Below are the code and all the weights of a small trained network. Each question names an input and a class and asks about switching units off, where a switched-off unit gives its printed mean instead of its output.

import numpy as np


def w(rows, s, z=0):
    codes = np.array(rows[::2]) - 128.0
    scale = np.full(codes.shape[1], s)
    scale[-1] = z or s
    return codes * scale


def norm(h):
    return h / np.sqrt((h * h).mean(-1, keepdims=True) + 1e-5)


def f(y):
    return y / 2 * (1 + np.tanh(0.7978845608 * (y + 0.044715 * y**3)))


def log_softmax(a):
    a = a - a.max(-1, keepdims=True)
    return a - np.log(np.exp(a).sum(-1, keepdims=True))


def net(x, mask):
    res = np.array(x, float).reshape(1, 7) / 4 @ E
    u = 0
    for l in range(3):
        y = f(norm(res) @ A[l][:, :-1].T + A[l][:, -1])
        res = res + np.where(mask[u : u + 3], y, B[l][:, -1]) @ B[l][:, :-1]
        u += 3
    return log_softmax(norm(res)[-1] @ U[:, :-1].T + U[:, -1])


A, B = {}, {}
E = w([
[123,136,122,126,119,133],'x0',
[172,222,116,48,238,191],'x1',
[126,140,118,124,114,130],'x2',
[130,121,131,128,134,125],'x3',
[248,180,185,133,127,254],'x4',
[87,188,62,211,150,103],'x5',
[128,133,125,127,124,129],'x6',
],0.0089)
A[0] = w([
[158,83,162,202,68,203,4],'L0N0',
[116,116,163,254,89,192,72],'L0N1',
[130,93,177,147,66,158,143],'L0N2',
],0.011,0.0039)
B[0] = w([
[153,93,65,96,141,107,232],'L0N0',
[158,157,78,124,138,5,253],'L0N1',
[89,91,93,94,95,166,250],'L0N2',
],0.015,0.0036)
A[1] = w([
[46,1,101,188,25,31,126],'L1N0',
[181,71,76,93,94,159,2],'L1N1',
[98,115,240,167,122,152,147],'L1N2',
],0.0074,0.0042)
B[1] = w([
[144,202,247,140,154,253,248],'L1N0',
[196,118,36,138,135,172,133],'L1N1',
[186,255,47,68,33,231,124],'L1N2',
],0.0093,0.011)
A[2] = w([
[96,124,220,8,164,141,121],'L2N0',
[91,217,167,134,201,130,202],'L2N1',
[255,196,121,159,139,145,254],'L2N2',
],0.0094,0.003)
B[2] = w([
[42,197,100,68,68,10,229],'L2N0',
[217,56,70,164,152,186,254],'L2N1',
[50,111,211,160,92,101,215],'L2N2',
],0.012,0.0083)
U = w([
[88,146,195,88,70,194,217],'0',
[115,152,84,132,91,31,187],'1',
[150,141,177,253,137,192,149],'2',
[146,92,35,168,183,176,13],'3',
[203,30,93,88,45,165,2],'4',
],0.021,0.0036)

Each question gives the input, the list of numbers given to net, and the class t.
The units are the neurons (one row each of A and B). Each row of codes is followed by its name. A weight is (code - 128) times the scale printed after its matrix; where a second scale follows, it is the last column's (A, B and U).
mask holds one flag per neuron, layer by layer. A switched-off neuron (its flag False) gives its mean, the last column of its row in B, instead of its output. The means were averaged over made-up inputs and are rounded, as every weight is.
A unit's drop is (log p(t) with every unit on - log p(t) with that unit switched off) / (log p(t) with every unit on - log p(t) with every unit switched off).
The circuit of an input: a set's keep is (log p(t) with only the set's units on - log p(t) with every unit switched off) / (log p(t) with every unit on - log p(t) with every unit switched off). Starting from all 9 units, units are removed one at a time, each time the one whose removal leaves the highest keep (on an exact tie, the one counted first), for as long as the keep stays at least 0.8.
circuit, biggest first: the units of the circuit, biggest drop first
most important unit: the unit with the biggest drop
k most important neurons: the k neurons with the biggest drops, biggest first
top k neurons in layer l: the k neurons of layer l with the biggest drops, biggest first
drop of u: that unit's drop, to one decimal
input [-7,-8,4,-7,8,2,3], class 1: most important unit -> L0N1
input [-7,3,7,-3,-2,8,6], class 3: circuit, biggest first -> [L1N0, L2N0]
input [-7,-2,0,2,-7,-1,6], class 0: 3 most important neurons -> [L1N0, L2N0, L0N1]
input [-8,-8,0,4,4,3,-5], class 1: 2 most important neurons -> [L0N1, L2N1]
input [-5,-8,2,5,0,0,1], class 0: circuit, biggest first -> [L1N0, L0N2]
input [6,1,1,-3,-6,8,0], class 3: 2 most important neurons -> [L2N2, L2N1]
input [-5,-4,-1,0,6,2,-1], class 1: 2 most important neurons -> [L0N1, L2N1]
input [6,5,-8,-2,-5,1,-4], class 3: 4 most important neurons -> [L0N2, L2N2, L2N1, L2N0]
input [8,-1,0,0,-7,-6,3], class 0: 3 most important neurons -> [L1N0, L0N1, L0N0]
input [2,0,-7,-5,2,4,-7], class 1: 2 most important neurons -> [L1N0, L0N1]
input [-8,-2,-1,-7,4,0,-5], class 4: 4 most important neurons -> [L0N0, L2N0, L0N2, L1N1]
input [6,-1,-6,3,7,-5,0], class 4: 2 most important neurons -> [L1N0, L0N0]
input [2,8,-3,7,-6,2,4], class 3: top 2 neurons in layer 2 -> [L2N1, L2N2]
input [2,-4,0,4,0,-4,-2], class 0: most important unit -> L1N0
input [6,-7,7,3,-1,2,-8], class 2: 2 most important neurons -> [L1N0, L2N0]
input [4,-3,-8,4,4,0,-2], class 4: 4 most important neurons -> [L0N0, L0N2, L2N0, L1N1]
input [6,4,1,1,-2,-1,-6], class 1: 2 most important neurons -> [L2N0, L1N0]
input [5,-1,-3,7,-7,-3,1], class 0: 3 most important neurons -> [L1N0, L0N1, L2N0]
input [-6,7,4,-8,-4,1,-5], class 3: 3 most important neurons -> [L2N1, L0N2, L2N2]
input [7,7,7,-7,-4,1,7], class 3: circuit, biggest first -> [L2N1]
input [7,-7,7,-1,-2,-2,-5], class 0: drop of L2N1 -> 0.0
input [-6,-6,8,-7,4,7,-2], class 1: drop of L0N1 -> 2.8
input [0,7,-6,5,-2,-1,-5], class 1: drop of L1N0 -> 0.7
input [-2,-8,5,-6,-5,0,1], class 0: drop of L2N1 -> 0.1
